Below is a small trained network, with its code and all its weights. Each question gives an input and a class and asks what happens when units are switched off, that is, made to give their printed mean instead of their output.

import numpy as np


def w(rows, s, z=0):
    codes = np.array(rows[::2]) - 128.0
    scale = np.full(codes.shape[1], s)
    scale[-1] = z or s
    return codes * scale


def f(y):
    return np.maximum(y, 0)


def log_softmax(a):
    a = a - a.max(-1, keepdims=True)
    return a - np.log(np.exp(a).sum(-1, keepdims=True))


def net(x, mask):
    res = np.array(x, float).reshape(1, 3) / 4 @ E
    y = f(res @ A[0][:, :-1].T + A[0][:, -1])
    res = res + np.where(mask, y, B[0][:, -1]) @ B[0][:, :-1]
    return log_softmax(res[-1] @ U[:, :-1].T + U[:, -1])


A, B = {}, {}
E = w([
[100,143,68,239,156,193],'x0',
[255,55,135,153,133,131],'x1',
[165,154,156,98,175,67],'x2',
],0.0097)
A[0] = w([
[93,146,96,152,107,137,199],'n0',
[114,156,98,184,232,95,142],'n1',
[169,129,123,158,107,172,195],'n2',
[75,152,165,51,148,52,250],'n3',
[92,119,52,211,148,145,253],'n4',
[110,71,65,151,134,232,3],'n5',
[199,41,149,50,151,133,237],'n6',
[156,255,115,178,55,200,165],'n7',
[163,92,101,112,151,207,222],'n8',
[178,126,136,123,194,31,121],'n9',
[134,178,200,75,152,114,66],'n10',
[193,125,145,152,142,104,193],'n11',
[73,200,82,143,98,170,253],'n12',
[94,93,143,56,87,143,210],'n13',
[152,196,120,159,176,141,116],'n14',
[45,155,56,195,100,152,6],'n15',
[94,177,221,95,70,80,253],'n16',
[221,113,156,104,129,155,247],'n17',
[131,18,89,170,74,96,3],'n18',
[172,62,106,173,88,154,196],'n19',
[201,135,212,132,131,115,173],'n20',
[60,140,110,126,39,86,240],'n21',
],0.0089,0.0021)
B[0] = w([
[75,102,112,52,97,119,192],'n0',
[92,74,166,189,145,126,189],'n1',
[254,82,119,129,177,128,181],'n2',
[98,170,69,185,173,154,248],'n3',
[148,69,116,63,134,91,254],'n4',
[174,160,55,101,85,107,213],'n5',
[119,109,174,105,94,115,255],'n6',
[109,86,75,91,81,106,209],'n7',
[176,138,147,145,118,124,188],'n8',
[101,154,111,107,71,123,216],'n9',
[134,173,89,136,144,183,195],'n10',
[149,64,152,87,106,94,197],'n11',
[99,75,88,101,131,107,243],'n12',
[95,98,172,126,203,126,195],'n13',
[122,66,156,120,168,103,165],'n14',
[105,126,166,82,60,84,240],'n15',
[87,176,119,202,175,180,233],'n16',
[162,155,160,103,87,55,228],'n17',
[141,147,118,132,170,161,169],'n18',
[165,104,133,144,181,122,209],'n19',
[123,130,162,89,85,95,214],'n20',
[73,90,131,188,162,106,211],'n21',
],0.0076)
U = w([
[74,98,112,141,138,149,252],'0',
[119,126,119,83,19,106,61],'1',
[160,84,179,137,105,127,134],'2',
[220,156,2,128,101,204,3],'3',
[120,181,110,149,156,155,107],'4',
],0.0093,0.0021)

Each question gives the input, the list of numbers given to net, and the class t.
The units are the neurons (one row each of A and B). Each row of codes is followed by its name. A weight is (code - 128) times the scale printed after its matrix; where a second scale follows, it is the last column's (A, B and U).
mask holds one flag per neuron, in row order. A switched-off neuron (its flag False) gives its mean, the last column of its row in B, instead of its output. The means were averaged over made-up inputs and are rounded, as every weight is.
A unit's drop is (log p(t) with every unit on - log p(t) with that unit switched off) / (log p(t) with every unit on - log p(t) with every unit switched off).
The circuit of an input: a set's keep is (log p(t) with only the set's units on - log p(t) with every unit switched off) / (log p(t) with every unit on - log p(t) with every unit switched off). Starting from the 12 units with the biggest drops (on a tie, the unit counted first), units are removed one at a time, each time the one whose removal leaves the highest keep (on an exact tie, the one counted first), for as long as the keep stays at least 0.8.
circuit, biggest first: the units of the circuit, biggest drop first
unit that matters most: the unit with the biggest drop
k most important neurons: the k neurons with the biggest drops, biggest first
drop when u is switched off: that unit's drop, to one decimal
input [-3,-6,-8], class 0: unit that matters most : n21
input [4,-2,-2], class 1: circuit, biggest first : n15, n16
input [8,2,3], class 2: 3 most important neurons : n1, n3, n14
input [3,1,-5], class 3: circuit, biggest first : n5, n6
input [-7,0,7], class 4: circuit, biggest first : n3, n16
input [5,-4,-5], class 1: circuit, biggest first : n15, n5
input [0,8,8], class 1: 3 most important neurons : n9, n20, n17
input [6,3,-5], class 3: 2 most important neurons : n5, n2
input [6,-6,-5], class 1: drop when n15 is switched off : 0.3
input [-2,-6,-3], class 0: drop when n21 is switched off : 0.1
input [5,-2,-7], class 1: drop when n15 is switched off : 0.4
